Below are the code and all the weights of a small trained network. Each question names an input and a class and asks about switching units off, where a switched-off unit gives its printed mean instead of its output.

import numpy as np


def w(rows, s, z=0):
    codes = np.array(rows[::2]) - 128.0
    scale = np.full(codes.shape[1], s)
    scale[-1] = z or s
    return codes * scale


def f(y):
    return y / 2 * (1 + np.tanh(0.7978845608 * (y + 0.044715 * y**3)))


def log_softmax(a):
    a = a - a.max(-1, keepdims=True)
    return a - np.log(np.exp(a).sum(-1, keepdims=True))


def net(x, mask):
    res = np.array(x, float).reshape(1, 5) / 4 @ E
    y = f(res @ A[0][:, :-1].T + A[0][:, -1])
    res = res + np.where(mask, y, B[0][:, -1]) @ B[0][:, :-1]
    return log_softmax(res[-1] @ U[:, :-1].T + U[:, -1])


A, B = {}, {}
E = w([
[126,129,128,130],'x0',
[118,253,233,28],'x1',
[130,129,124,128],'x2',
[4,21,200,78],'x3',
[239,35,90,14],'x4',
],0.0058)
A[0] = w([
[26,71,177,117,102],'N1',
[22,49,145,75,39],'N2',
[101,39,57,214,116],'N3',
[158,164,247,72,29],'N4',
[117,186,151,64,27],'N5',
[116,84,229,124,49],'N6',
[188,69,98,2,165],'N7',
[209,114,83,41,142],'N8',
[186,114,70,23,190],'N9',
[141,161,250,77,1],'N10',
[59,221,172,247,239],'N11',
[98,207,153,27,20],'N12',
[61,63,151,105,84],'N13',
[203,182,83,168,39],'N14',
[160,11,174,3,168],'N15',
[245,225,98,190,182],'N16',
[106,31,47,205,100],'N17',
],0.0075,0.0021)
B[0] = w([
[111,143,75,113,188],'N1',
[86,142,122,12,188],'N2',
[235,223,134,111,217],'N3',
[163,183,125,141,171],'N4',
[189,181,121,119,148],'N5',
[147,140,92,83,145],'N6',
[89,150,115,231,222],'N7',
[84,126,110,193,201],'N8',
[76,101,104,244,206],'N9',
[176,178,127,117,166],'N10',
[92,139,129,217,255],'N11',
[179,216,135,143,171],'N12',
[129,178,50,73,165],'N13',
[119,95,56,18,178],'N14',
[107,161,85,154,229],'N15',
[37,124,30,2,248],'N16',
[190,228,142,111,219],'N17',
],0.0076,0.0062)
U = w([
[90,111,62,54,90],'0',
[255,171,129,131,81],'1',
[121,113,116,138,255],'2',
[80,113,106,205,60],'3',
[131,104,111,128,237],'4',
[157,59,163,127,64],'5',
],0.011,0.0059)

Each question gives the input, the list of numbers given to net, and the class t.
The units are the neurons (one row each of A and B). Each row of codes is followed by its name. A weight is (code - 128) times the scale printed after its matrix; where a second scale follows, it is the last column's (A, B and U).
mask holds one flag per neuron, in row order. A switched-off neuron (its flag False) gives its mean, the last column of its row in B, instead of its output. The means were averaged over made-up inputs and are rounded, as every weight is.
A unit's drop is (log p(t) with every unit on - log p(t) with that unit switched off) / (log p(t) with every unit on - log p(t) with every unit switched off).
The circuit of an input: a set's keep is (log p(t) with only the set's units on - log p(t) with every unit switched off) / (log p(t) with every unit on - log p(t) with every unit switched off). Starting from the 12 units with the biggest drops (on a tie, the unit counted first), units are removed one at a time, each time the one whose removal leaves the highest keep (on an exact tie, the one counted first), for as long as the keep stays at least 0.8.
units of the circuit, in order: the units of the circuit, biggest drop first
unit that matters most: the unit with the biggest drop
k most important neurons: the k neurons with the biggest drops, biggest first
drop when u is switched off: that unit's drop, to one decimal
input [2,-6,6,4,1], class 1: units of the circuit, in order -> N3, N17
input [7,-5,0,-5,8], class 3: 2 most important neurons -> N9, N7
input [0,7,-4,5,3], class 1: units of the circuit, in order -> N16, N12
input [2,-6,6,-1,8], class 3: 3 most important neurons -> N9, N7, N8
input [-2,-3,-4,8,-6], class 0: 2 most important neurons -> N2, N13
input [2,8,5,5,7], class 1: units of the circuit, in order -> N12, N16
input [-8,-4,3,8,-4], class 0: unit that matters most -> N2
input [-4,-5,1,8,-5], class 0: 3 most important neurons -> N2, N13, N1
input [-1,-5,4,-6,7], class 3: units of the circuit, in order -> N9, N8
input [-3,-7,-4,2,2], class 1: 3 most important neurons -> N3, N17, N16
input [1,-5,-4,-3,6], class 3: 2 most important neurons -> N9, N7
input [4,-3,-4,6,8], class 3: units of the circuit, in order -> N7, N9
input [1,-3,-8,-8,8], class 0: 3 most important neurons -> N16, N14, N11
input [4,-7,5,2,5], class 1: most important neuron -> N3
input [4,7,0,-8,3], class 0: 2 most important neurons -> N16, N14
input [-4,-1,3,-6,2], class 0: 3 most important neurons -> N16, N14, N11
input [8,6,0,-4,8], class 2: 2 most important neurons -> N11, N16
input [-3,8,2,5,-6], class 1: drop when N4 is switched off -> 0.1
input [-2,-8,7,-8,-7], class 0: drop when N14 is switched off -> 0.5
input [4,6,2,2,7], class 3: drop when N17 is switched off -> 0.1
